Here is a tiny trained network, its code and every weight. The questions are about switching its units off for an input and a class, where a switched-off unit gives its printed mean instead of its output.

import numpy as np


def w(rows, s, z=0):
    codes = np.array(rows[::2]) - 128.0
    scale = np.full(codes.shape[1], s)
    scale[-1] = z or s
    return codes * scale


def f(y):
    return y / 2 * (1 + np.tanh(0.7978845608 * (y + 0.044715 * y**3)))


def log_softmax(a):
    a = a - a.max(-1, keepdims=True)
    return a - np.log(np.exp(a).sum(-1, keepdims=True))


def net(x, mask):
    res = np.array(x, float).reshape(1, 5) / 4 @ E
    y = f(res @ A[0][:, :-1].T + A[0][:, -1])
    res = res + np.where(mask, y, B[0][:, -1]) @ B[0][:, :-1]
    return log_softmax(res[-1] @ U[:, :-1].T + U[:, -1])


A, B = {}, {}
E = w([
[142,205,241],'x0',
[128,126,128],'x1',
[127,128,129],'x2',
[3,87,172],'x3',
[197,5,212],'x4',
],0.0034)
A[0] = w([
[132,120,136,30],'n0',
[140,133,129,95],'n1',
[97,118,139,54],'n2',
[124,128,133,58],'n3',
[122,138,119,130],'n4',
[248,167,90,86],'n5',
[115,53,17,98],'n6',
[133,179,193,90],'n7',
[132,168,181,89],'n8',
[167,57,166,107],'n9',
[122,128,126,235],'n10',
[147,85,156,77],'n11',
[88,198,87,107],'n12',
[140,100,148,63],'n13',
[133,131,126,2],'n14',
[61,103,155,71],'n15',
[11,91,168,96],'n16',
[119,152,109,60],'n17',
[162,65,162,106],'n18',
[103,176,95,89],'n19',
[130,136,125,27],'n20',
[140,133,121,21],'n21',
[151,78,160,81],'n22',
[132,181,198,125],'n23',
[90,195,87,102],'n24',
[133,172,188,87],'n25',
[121,131,123,194],'n26',
[128,128,129,198],'n27',
[138,105,145,61],'n28',
],0.012,0.004)
B[0] = w([
[87,159,115,69],'n0',
[118,138,114,103],'n1',
[111,163,99,86],'n2',
[107,142,116,81],'n3',
[129,132,138,136],'n4',
[157,223,3,203],'n5',
[6,39,107,236],'n6',
[64,85,104,150],'n7',
[75,97,105,132],'n8',
[111,182,217,181],'n9',
[175,100,150,253],'n10',
[95,172,162,118],'n11',
[112,179,225,215],'n12',
[94,167,141,94],'n13',
[83,159,104,61],'n14',
[130,178,70,125],'n15',
[184,208,23,201],'n16',
[96,160,140,98],'n17',
[111,174,201,166],'n18',
[105,169,181,155],'n19',
[86,155,113,69],'n20',
[86,160,102,68],'n21',
[96,177,174,130],'n22',
[80,64,105,183],'n23',
[109,179,218,205],'n24',
[67,93,102,139],'n25',
[157,110,146,200],'n26',
[154,113,139,202],'n27',
[94,162,135,89],'n28',
],0.035,0.0023)
U = w([
[94,219,255,79],'0',
[181,217,13,52],'1',
[173,91,162,254],'2',
[170,90,167,198],'3',
[19,59,118,34],'4',
],0.0055,0.0028)

Each question gives the input, the list of numbers given to net, and the class t.
The units are the neurons (one row each of A and B). Each row of codes is followed by its name. A weight is (code - 128) times the scale printed after its matrix; where a second scale follows, it is the last column's (A, B and U).
mask holds one flag per neuron, in row order. A switched-off neuron (its flag False) gives its mean, the last column of its row in B, instead of its output. The means were averaged over made-up inputs and are rounded, as every weight is.
A unit's drop is (log p(t) with every unit on - log p(t) with that unit switched off) / (log p(t) with every unit on - log p(t) with every unit switched off).
The circuit of an input: a set's keep is (log p(t) with only the set's units on - log p(t) with every unit switched off) / (log p(t) with every unit on - log p(t) with every unit switched off). Starting from the 12 units with the biggest drops (on a tie, the unit counted first), units are removed one at a time, each time the one whose removal leaves the highest keep (on an exact tie, the one counted first), for as long as the keep stays at least 0.8.
circuit, biggest first: the units of the circuit, biggest drop first
unit that matters most: the unit with the biggest drop
top k neurons: the k neurons with the biggest drops, biggest first
drop when u is switched off: that unit's drop, to one decimal
input [5,0,-1,-7,7], class 0: top 4 neurons : [n9 n18 n16 n22]
input [7,1,-1,4,5], class 4: top 2 neurons : [n23 n7]
input [-4,-3,-1,7,5], class 1: unit that matters most : n16
input [8,6,1,-6,5], class 4: circuit, biggest first : [n23 n7]
input [0,2,-6,7,7], class 0: top 3 neurons : [n9 n18 n5]
input [-3,-3,-6,7,-7], class 0: top 3 neurons : [n12 n24 n5]
input [7,-3,6,0,-4], class 4: top 2 neurons : [n23 n7]
input [5,0,1,2,0], class 4: top 4 neurons : [n23 n7 n25 n8]
input [3,1,6,-7,7], class 0: top 2 neurons : [n9 n18]
input [-7,0,-2,-7,1], class 1: top 2 neurons : [n5 n23]
input [6,-6,-2,-7,0], class 1: top 2 neurons : [n5 n6]
input [0,8,-8,-8,-8], class 0: top 4 neurons : [n12 n24 n16 n19]
input [-5,-2,4,5,1], class 1: top 2 neurons : [n16 n15]
input [4,7,-4,-7,-8], class 0: unit that matters most : n12
input [8,-1,0,-7,-1], class 4: top 4 neurons : [n23 n16 n7 n25]
input [2,4,4,-8,7], class 1: top 3 neurons : [n5 n12 n24]
input [6,-4,1,1,5], class 4: drop when n25 is switched off : 0.3
input [7,-2,-4,6,6], class 4: drop when n7 is switched off : 0.6
input [1,4,-3,1,-8], class 0: drop when n24 is switched off : 0.2
input [2,-4,-8,-3,-8], class 0: circuit, biggest first : [n12]
